Below is a small trained network, with its code and all its weights. Each question gives an input and a class and asks what happens when units are switched off, that is, made to give their printed mean instead of their output.

import numpy as np


def w(rows, s, z=0):
    codes = np.array(rows[::2]) - 128.0
    scale = np.full(codes.shape[1], s)
    scale[-1] = z or s
    return codes * scale


def norm(h):
    return h / np.sqrt((h * h).mean(-1, keepdims=True) + 1e-5)


def f(y):
    return y / 2 * (1 + np.tanh(0.7978845608 * (y + 0.044715 * y**3)))


def log_softmax(a):
    a = a - a.max(-1, keepdims=True)
    return a - np.log(np.exp(a).sum(-1, keepdims=True))


def net(x, mask):
    res = np.array(x, float).reshape(1, 4) / 4 @ E
    u = 0
    for l in range(2):
        y = f(norm(res) @ A[l][:, :-1].T + A[l][:, -1])
        res = res + np.where(mask[u : u + 13], y, B[l][:, -1]) @ B[l][:, :-1]
        u += 13
    return log_softmax(norm(res)[-1] @ U[:, :-1].T + U[:, -1])


A, B = {}, {}
E = w([
[132,192,2,112,203,129,215,118,132,153,140],'x0',
[113,75,174,156,123,192,229,125,81,200,190],'x1',
[91,96,110,20,100,137,189,160,133,17,215],'x2',
[91,72,115,151,104,20,111,158,213,204,184],'x3',
],0.0097)
A[0] = w([
[126,92,159,94,112,173,65,208,131,157,108,95],'L0N0',
[132,117,214,111,76,152,90,131,133,140,148,179],'L0N1',
[122,190,54,133,164,103,176,2,132,138,179,74],'L0N2',
[122,133,171,100,143,57,248,138,90,70,149,159],'L0N3',
[115,125,99,124,98,144,116,135,120,137,123,14],'L0N4',
[173,92,76,152,109,97,135,126,157,140,163,48],'L0N5',
[189,156,124,128,85,135,158,85,99,83,88,48],'L0N6',
[121,158,109,68,95,54,109,206,113,94,22,132],'L0N7',
[170,237,157,203,94,156,167,28,118,124,105,63],'L0N8',
[165,94,91,161,140,126,115,252,79,117,119,3],'L0N9',
[124,146,24,157,123,132,164,146,102,144,124,75],'L0N10',
[189,137,138,131,145,89,150,137,156,66,87,44],'L0N11',
[163,110,112,185,149,45,122,116,116,166,156,171],'L0N12',
],0.0066,0.0058)
B[0] = w([
[145,138,104,110,198,165,136,175,172,117,152,153],'L0N0',
[108,161,87,161,170,181,131,164,172,121,146,254],'L0N1',
[84,140,113,198,153,158,118,255,146,116,66,215],'L0N2',
[79,161,93,171,118,128,104,145,92,152,112,240],'L0N3',
[163,118,161,122,79,104,137,187,107,171,30,86],'L0N4',
[163,192,164,107,121,128,134,140,146,131,149,124],'L0N5',
[153,152,180,104,132,76,160,82,181,146,195,136],'L0N6',
[114,53,102,223,120,160,197,71,120,110,105,225],'L0N7',
[80,165,111,80,112,93,110,132,112,142,216,186],'L0N8',
[176,95,171,94,120,106,122,139,73,164,73,86],'L0N9',
[181,112,121,154,132,193,107,197,171,109,151,174],'L0N10',
[123,105,125,143,128,120,163,122,150,145,98,118],'L0N11',
[112,156,116,113,121,151,133,80,124,113,196,235],'L0N12',
],0.0094,0.004)
A[1] = w([
[138,105,173,153,132,134,184,138,71,169,140,15],'L1N0',
[98,87,125,38,101,121,177,146,89,60,139,12],'L1N1',
[123,184,132,111,145,146,133,52,141,123,166,104],'L1N2',
[133,87,251,146,64,155,59,157,135,87,125,79],'L1N3',
[133,135,150,142,142,101,78,106,125,176,118,141],'L1N4',
[179,134,88,102,107,64,55,99,147,66,48,3],'L1N5',
[168,146,144,163,159,136,105,94,86,219,70,39],'L1N6',
[118,159,134,163,113,181,128,130,89,81,96,178],'L1N7',
[192,190,184,51,134,154,140,114,60,101,66,35],'L1N8',
[82,118,123,172,114,152,138,162,102,106,157,152],'L1N9',
[107,157,106,152,78,95,89,177,136,137,161,101],'L1N10',
[120,58,165,120,128,170,171,143,68,182,146,34],'L1N11',
[129,93,117,127,75,38,117,157,174,165,135,99],'L1N12',
],0.012,0.0033)
B[1] = w([
[111,131,131,141,104,110,168,77,172,66,94,161],'L1N0',
[143,169,137,94,33,110,62,178,116,146,103,179],'L1N1',
[95,49,116,145,140,135,83,134,144,114,135,173],'L1N2',
[138,207,12,134,212,155,193,208,109,165,111,208],'L1N3',
[111,121,108,69,103,132,112,162,86,75,168,164],'L1N4',
[108,112,188,168,83,157,228,87,171,91,87,180],'L1N5',
[126,142,128,30,18,95,90,205,113,71,104,179],'L1N6',
[122,84,160,126,158,80,115,95,145,204,185,235],'L1N7',
[161,109,175,86,170,80,169,85,128,200,233,163],'L1N8',
[156,122,138,142,122,111,64,106,129,106,81,254],'L1N9',
[145,111,180,107,138,167,102,83,73,137,107,193],'L1N10',
[138,133,143,157,119,95,187,73,191,63,51,186],'L1N11',
[163,146,187,90,169,121,168,87,98,164,167,184],'L1N12',
],0.011,0.0083)
U = w([
[124,198,51,161,235,181,174,234,148,136,112,175],'0',
[101,115,173,191,72,133,242,50,191,54,70,165],'1',
[107,153,135,51,6,112,58,197,97,101,149,145],'2',
[134,125,196,93,199,104,152,55,132,184,240,145],'3',
[114,33,144,193,159,162,29,87,112,117,115,140],'4',
[198,64,138,151,112,150,151,133,66,139,102,2],'5',
],0.015,0.0047)

Each question gives the input, the list of numbers given to net, and the class t.
The units are the neurons (one row each of A and B). Each row of codes is followed by its name. A weight is (code - 128) times the scale printed after its matrix; where a second scale follows, it is the last column's (A, B and U).
mask holds one flag per neuron, layer by layer. A switched-off neuron (its flag False) gives its mean, the last column of its row in B, instead of its output. The means were averaged over made-up inputs and are rounded, as every weight is.
A unit's drop is (log p(t) with every unit on - log p(t) with that unit switched off) / (log p(t) with every unit on - log p(t) with every unit switched off).
most important unit: the unit with the biggest drop
k most important neurons: the k neurons with the biggest drops, biggest first
top k neurons in layer l: the k neurons of layer l with the biggest drops, biggest first
drop of u: that unit's drop, to one decimal
input [-7,4,-4,-8], class 3: 2 most important neurons : L1N8; L1N7
input [-7,-8,-6,7], class 1: 2 most important neurons : L1N5; L1N7
input [4,-7,7,-4], class 1: top 2 neurons in layer 0 : L0N8; L0N7
input [3,-7,-2,8], class 3: most important unit : L1N12
input [3,4,-6,-7], class 3: top 2 neurons in layer 1 : L1N8; L1N7
input [1,8,-3,-8], class 1: 2 most important neurons : L1N11; L1N0
input [-7,2,-5,8], class 3: 4 most important neurons : L1N12; L0N2; L1N10; L0N12
input [-5,3,1,-7], class 3: 2 most important neurons : L1N8; L1N7
input [3,2,1,-2], class 4: 2 most important neurons : L1N3; L1N9
input [4,-8,-8,4], class 1: top 2 neurons in layer 1 : L1N5; L1N1
input [-3,3,2,-3], class 4: 2 most important neurons : L0N1; L1N9
input [2,4,-1,4], class 1: top 2 neurons in layer 1 : L1N7; L1N11
input [-1,-4,-5,-4], class 2: top 2 neurons in layer 1 : L1N6; L1N4
input [5,-2,8,-6], class 2: most important unit : L1N1
input [3,2,-5,-6], class 3: 2 most important neurons : L1N8; L0N3
input [4,-7,7,0], class 1: top 3 neurons in layer 1 : L1N5; L1N6; L1N4
input [3,-1,-2,3], class 4: 2 most important neurons : L1N3; L1N10
input [-1,3,5,2], class 2: 2 most important neurons : L1N1; L0N7
input [4,-7,2,-8], class 3: top 3 neurons in layer 1 : L1N8; L1N7; L1N11
input [-1,2,-5,1], class 2: most important unit : L1N6
input [-5,-4,2,5], class 0: top 2 neurons in layer 1 : L1N3; L1N7
input [-2,7,-8,5], class 2: top 3 neurons in layer 1 : L1N6; L1N4; L1N5
input [-4,0,0,-4], class 0: 2 most important neurons : L1N3; L0N12
input [3,2,0,1], class 4: top 3 neurons in layer 1 : L1N3; L1N9; L1N10
input [1,8,7,8], class 1: top 2 neurons in layer 1 : L1N11; L1N7
input [6,8,3,7], class 1: top 3 neurons in layer 1 : L1N11; L1N3; L1N7
input [-8,1,3,-4], class 0: most important unit : L1N3
input [-8,4,-7,-8], class 0: drop of L0N3 : 0.0
input [3,3,1,-5], class 3: drop of L0N7 : 0.2
input [0,-1,-8,6], class 2: drop of L1N6 : 0.6
